Here is a tiny trained network, its code and every weight. The questions are about switching its units off for an input and a class, where a switched-off unit gives its printed mean instead of its output.

import numpy as np


def w(rows, s, z=0):
    codes = np.array(rows[::2]) - 128.0
    scale = np.full(codes.shape[1], s)
    scale[-1] = z or s
    return codes * scale


def norm(h):
    return h / np.sqrt((h * h).mean(-1, keepdims=True) + 1e-5)


def f(y):
    return y / 2 * (1 + np.tanh(0.7978845608 * (y + 0.044715 * y**3)))


def log_softmax(a):
    a = a - a.max(-1, keepdims=True)
    return a - np.log(np.exp(a).sum(-1, keepdims=True))


def net(x, mask):
    res = np.array(x, float).reshape(1, 5) / 4 @ E
    u = 0
    for l in range(3):
        y = f(norm(res) @ A[l][:, :-1].T + A[l][:, -1])
        res = res + np.where(mask[u : u + 13], y, B[l][:, -1]) @ B[l][:, :-1]
        u += 13
    return log_softmax(norm(res)[-1] @ U[:, :-1].T + U[:, -1])


A, B = {}, {}
E = w([
[146,242,254,165],'x0',
[138,128,98,132],'x1',
[144,168,122,63],'x2',
[44,150,146,91],'x3',
[137,73,158,127],'x4',
],0.0076)
A[0] = w([
[81,135,161,163,3],'0.n1',
[101,185,197,113,75],'0.n2',
[185,176,223,167,113],'0.n3',
[86,135,131,107,41],'0.n4',
[161,80,97,93,81],'0.n5',
[85,108,106,36,85],'0.n6',
[100,48,144,176,50],'0.n7',
[1,87,114,41,169],'0.n8',
[64,123,100,172,134],'0.n9',
[177,161,156,201,110],'0.n10',
[92,178,140,142,68],'0.n11',
[173,140,118,84,82],'0.n12',
[159,93,16,154,188],'0.n13',
],0.009,0.0043)
B[0] = w([
[139,180,167,58,116],'0.n1',
[115,65,126,68,199],'0.n2',
[148,124,236,76,253],'0.n3',
[133,100,124,117,114],'0.n4',
[183,165,89,129,143],'0.n5',
[161,196,96,162,159],'0.n6',
[124,184,77,149,141],'0.n7',
[209,153,123,131,242],'0.n8',
[108,179,92,3,150],'0.n9',
[125,189,181,153,187],'0.n10',
[151,75,129,173,140],'0.n11',
[130,164,164,172,125],'0.n12',
[140,130,53,104,237],'0.n13',
],0.0073,0.0051)
A[1] = w([
[145,140,152,117,95],'1.n1',
[165,172,110,143,83],'1.n2',
[53,159,94,88,235],'1.n3',
[111,86,192,76,48],'1.n4',
[119,160,247,142,172],'1.n5',
[92,153,117,151,161],'1.n6',
[55,255,156,175,128],'1.n7',
[134,119,167,106,74],'1.n8',
[129,130,83,119,210],'1.n9',
[2,112,181,117,162],'1.n10',
[130,95,140,98,3],'1.n11',
[139,138,114,75,52],'1.n12',
[147,134,120,88,130],'1.n13',
],0.014,0.0035)
B[1] = w([
[111,176,128,199,142],'1.n1',
[146,152,211,128,142],'1.n2',
[226,2,80,1,158],'1.n3',
[11,200,122,121,164],'1.n4',
[119,239,136,213,246],'1.n5',
[253,73,74,9,128],'1.n6',
[247,21,37,57,177],'1.n7',
[95,202,38,107,146],'1.n8',
[216,105,149,124,164],'1.n9',
[169,159,20,59,164],'1.n10',
[136,42,119,17,120],'1.n11',
[126,77,188,102,139],'1.n12',
[190,136,184,70,147],'1.n13',
],0.0058,0.013)
A[2] = w([
[160,255,33,52,205],'2.n1',
[130,144,47,176,3],'2.n2',
[21,57,31,134,176],'2.n3',
[80,204,94,45,153],'2.n4',
[89,117,22,168,187],'2.n5',
[72,108,147,251,74],'2.n6',
[65,35,197,161,175],'2.n7',
[48,227,140,107,141],'2.n8',
[54,179,134,92,157],'2.n9',
[85,25,80,193,191],'2.n10',
[50,78,229,114,126],'2.n11',
[183,106,146,162,50],'2.n12',
[85,103,47,251,173],'2.n13',
],0.0079,0.0053)
B[2] = w([
[189,2,146,128,247],'2.n1',
[94,110,98,139,119],'2.n2',
[217,96,26,42,137],'2.n3',
[52,45,179,75,164],'2.n4',
[191,40,64,74,148],'2.n5',
[246,160,95,75,123],'2.n6',
[227,186,65,13,117],'2.n7',
[40,90,110,165,173],'2.n8',
[111,27,42,90,148],'2.n9',
[240,137,94,63,139],'2.n10',
[135,86,69,106,122],'2.n11',
[156,188,165,79,122],'2.n12',
[190,85,57,25,135],'2.n13',
],0.0071,0.011)
U = w([
[233,9,49,58,252],'0',
[149,177,177,187,94],'1',
[82,89,153,96,31],'2',
],0.012,0.0031)

Each question gives the input, the list of numbers given to net, and the class t.
The units are the neurons (one row each of A and B). Each row of codes is followed by its name. A weight is (code - 128) times the scale printed after its matrix; where a second scale follows, it is the last column's (A, B and U).
mask holds one flag per neuron, layer by layer. A switched-off neuron (its flag False) gives its mean, the last column of its row in B, instead of its output. The means were averaged over made-up inputs and are rounded, as every weight is.
A unit's drop is (log p(t) with every unit on - log p(t) with that unit switched off) / (log p(t) with every unit on - log p(t) with every unit switched off).
most important unit: the unit with the biggest drop
top k neurons: the k neurons with the biggest drops, biggest first
k most important neurons of layer l: the k neurons of layer l with the biggest drops, biggest first
drop of u: that unit's drop, to one decimal
input [1,-3,2,6,2], class 2: most important unit => 0.n8
input [5,1,-7,2,-4], class 2: 3 most important neurons of layer 1 => [1.n9; 1.n4; 1.n10]
input [-2,-7,1,5,8], class 2: top 2 neurons => [0.n8; 1.n7]
input [8,-4,-5,6,-4], class 2: top 2 neurons => [0.n3; 0.n2]
input [0,-6,6,-3,7], class 1: 3 most important neurons of layer 0 => [0.n13; 0.n2; 0.n12]
input [4,-6,-4,2,1], class 2: top 2 neurons => [0.n8; 1.n10]
input [6,-7,-4,2,1], class 2: top 2 neurons => [0.n2; 0.n8]
input [7,8,1,5,-1], class 2: 4 most important neurons of layer 0 => [0.n3; 0.n2; 0.n8; 0.n13]
input [6,-8,8,-4,8], class 2: 3 most important neurons of layer 1 => [1.n4; 1.n9; 1.n8]
input [2,-6,-4,4,2], class 2: 3 most important neurons of layer 1 => [1.n5; 1.n4; 1.n7]
input [7,8,2,7,7], class 2: 2 most important neurons of layer 0 => [0.n2; 0.n8]
input [3,-7,-7,-2,-6], class 1: top 2 neurons => [0.n3; 1.n5]
input [-3,-2,6,5,8], class 1: top 2 neurons => [0.n8; 0.n6]
input [6,0,4,3,-8], class 0: most important unit => 1.n7
input [5,-1,3,4,3], class 2: 2 most important neurons of layer 0 => [0.n2; 0.n8]
input [4,-2,-5,-7,-2], class 1: drop of 1.n13 => 0.0
input [6,3,4,0,7], class 2: drop of 0.n5 => 0.1
input [4,-1,5,-3,-5], class 1: drop of 1.n5 => 0.1
